Below are the code and all the weights of a small trained network. Each question names an input and a class and asks about switching units off, where a switched-off unit gives its printed mean instead of its output.

import numpy as np


def w(rows, s, z=0):
    codes = np.array(rows[::2]) - 128.0
    scale = np.full(codes.shape[1], s)
    scale[-1] = z or s
    return codes * scale


def f(y):
    return np.maximum(y, 0)


def log_softmax(a):
    a = a - a.max(-1, keepdims=True)
    return a - np.log(np.exp(a).sum(-1, keepdims=True))


def net(x, mask):
    res = np.array(x, float).reshape(1, 4) / 4 @ E
    y = f(res @ A[0][:, :-1].T + A[0][:, -1])
    res = res + np.where(mask, y, B[0][:, -1]) @ B[0][:, :-1]
    return log_softmax(res[-1] @ U[:, :-1].T + U[:, -1])


A, B = {}, {}
E = w([
[168,181,84,1,120,113,167,113,35],'x0',
[220,166,48,68,121,231,27,204,173],'x1',
[101,78,159,179,49,124,25,149,42],'x2',
[146,226,193,172,91,167,157,98,122],'x3',
],0.006)
A[0] = w([
[96,90,156,175,129,89,158,123,90,199],'neuron 1',
[134,138,107,69,123,127,122,129,119,242],'neuron 2',
[134,106,126,183,114,157,28,140,157,218],'neuron 3',
[140,127,110,146,137,150,77,140,164,119],'neuron 4',
[151,160,85,62,166,135,181,142,222,137],'neuron 5',
[145,123,78,10,120,137,81,133,68,171],'neuron 6',
[139,128,101,51,123,141,89,138,78,95],'neuron 7',
[134,214,150,120,126,135,224,114,144,255],'neuron 8',
[88,14,139,146,151,86,183,127,110,114],'neuron 9',
[123,160,187,183,90,119,168,113,61,166],'neuron 10',
[127,116,153,183,87,139,23,143,86,130],'neuron 11',
[116,159,169,161,120,127,136,117,87,139],'neuron 12',
[121,113,109,103,139,118,129,136,137,120],'neuron 13',
],0.013,0.0012)
B[0] = w([
[132,88,139,120,100,65,144,77,110,233],'neuron 1',
[123,147,59,139,143,114,118,141,114,185],'neuron 2',
[130,138,161,128,72,178,109,175,230,255],'neuron 3',
[112,141,131,154,136,148,123,159,193,198],'neuron 4',
[120,75,91,117,190,219,110,80,86,254],'neuron 5',
[154,199,3,125,103,96,130,159,113,243],'neuron 6',
[134,172,49,128,110,91,130,163,110,204],'neuron 7',
[116,176,196,129,233,128,136,154,111,238],'neuron 8',
[157,63,100,125,145,38,102,92,172,251],'neuron 9',
[125,169,201,131,102,100,167,145,70,225],'neuron 10',
[112,98,130,134,41,220,142,104,86,247],'neuron 11',
[112,149,172,100,111,123,147,145,100,184],'neuron 12',
[130,148,115,145,133,149,121,126,111,156],'neuron 13',
],0.021,0.0085)
U = w([
[113,131,154,191,78,210,79,208,254,219],'0',
[189,237,4,104,114,91,117,211,87,185],'1',
[92,219,239,124,172,90,195,154,79,137],'2',
[98,113,175,138,27,150,162,108,60,2],'3',
[160,52,135,134,120,13,124,65,166,82],'4',
[118,118,103,105,237,234,103,78,95,188],'5',
],0.0055,0.00087)

Each question gives the input, the list of numbers given to net, and the class t.
The units are the neurons (one row each of A and B). Each row of codes is followed by its name. A weight is (code - 128) times the scale printed after its matrix; where a second scale follows, it is the last column's (A, B and U).
mask holds one flag per neuron, in row order. A switched-off neuron (its flag False) gives its mean, the last column of its row in B, instead of its output. The means were averaged over made-up inputs and are rounded, as every weight is.
A unit's drop is (log p(t) with every unit on - log p(t) with that unit switched off) / (log p(t) with every unit on - log p(t) with every unit switched off).
The circuit of an input: a set's keep is (log p(t) with only the set's units on - log p(t) with every unit switched off) / (log p(t) with every unit on - log p(t) with every unit switched off). Starting from the 12 units with the biggest drops (on a tie, the unit counted first), units are removed one at a time, each time the one whose removal leaves the highest keep (on an exact tie, the one counted first), for as long as the keep stays at least 0.8.
circuit, biggest first: the units of the circuit, biggest drop first
most important unit: the unit with the biggest drop
top k neurons: the k neurons with the biggest drops, biggest first
drop of u: that unit's drop, to one decimal
input [-6,-8,6,-1], class 4: most important unit => neuron 9
input [-6,0,3,8], class 3: top 3 neurons => (neuron 10; neuron 11; neuron 12)
input [-4,7,-4,2], class 0: top 2 neurons => (neuron 3; neuron 4)
input [1,8,5,6], class 0: top 3 neurons => (neuron 3; neuron 11; neuron 4)
input [-7,-3,1,2], class 3: circuit, biggest first => (neuron 10; neuron 11)
input [-8,-4,1,3], class 3: circuit, biggest first => (neuron 10; neuron 8)
input [0,3,5,7], class 3: top 3 neurons => (neuron 11; neuron 10; neuron 12)
input [-1,6,0,1], class 0: top 2 neurons => (neuron 3; neuron 4)
input [7,-8,0,-3], class 4: top 2 neurons => (neuron 9; neuron 1)
input [8,-8,2,-1], class 2: top 4 neurons => (neuron 10; neuron 8; neuron 12; neuron 5)
input [-1,6,7,-5], class 0: top 2 neurons => (neuron 3; neuron 11)
input [-4,-4,-7,0], class 5: top 2 neurons => (neuron 5; neuron 8)
input [8,-7,-1,0], class 2: top 2 neurons => (neuron 8; neuron 10)
input [3,0,-8,-1], class 5: circuit, biggest first => (neuron 5)
input [0,5,-6,-4], class 5: top 2 neurons => (neuron 5; neuron 10)
input [4,7,-7,5], class 5: drop of neuron 3 => 0.0
input [5,-7,4,2], class 2: drop of neuron 12 => 0.1
input [2,1,5,4], class 3: drop of neuron 11 => 0.3
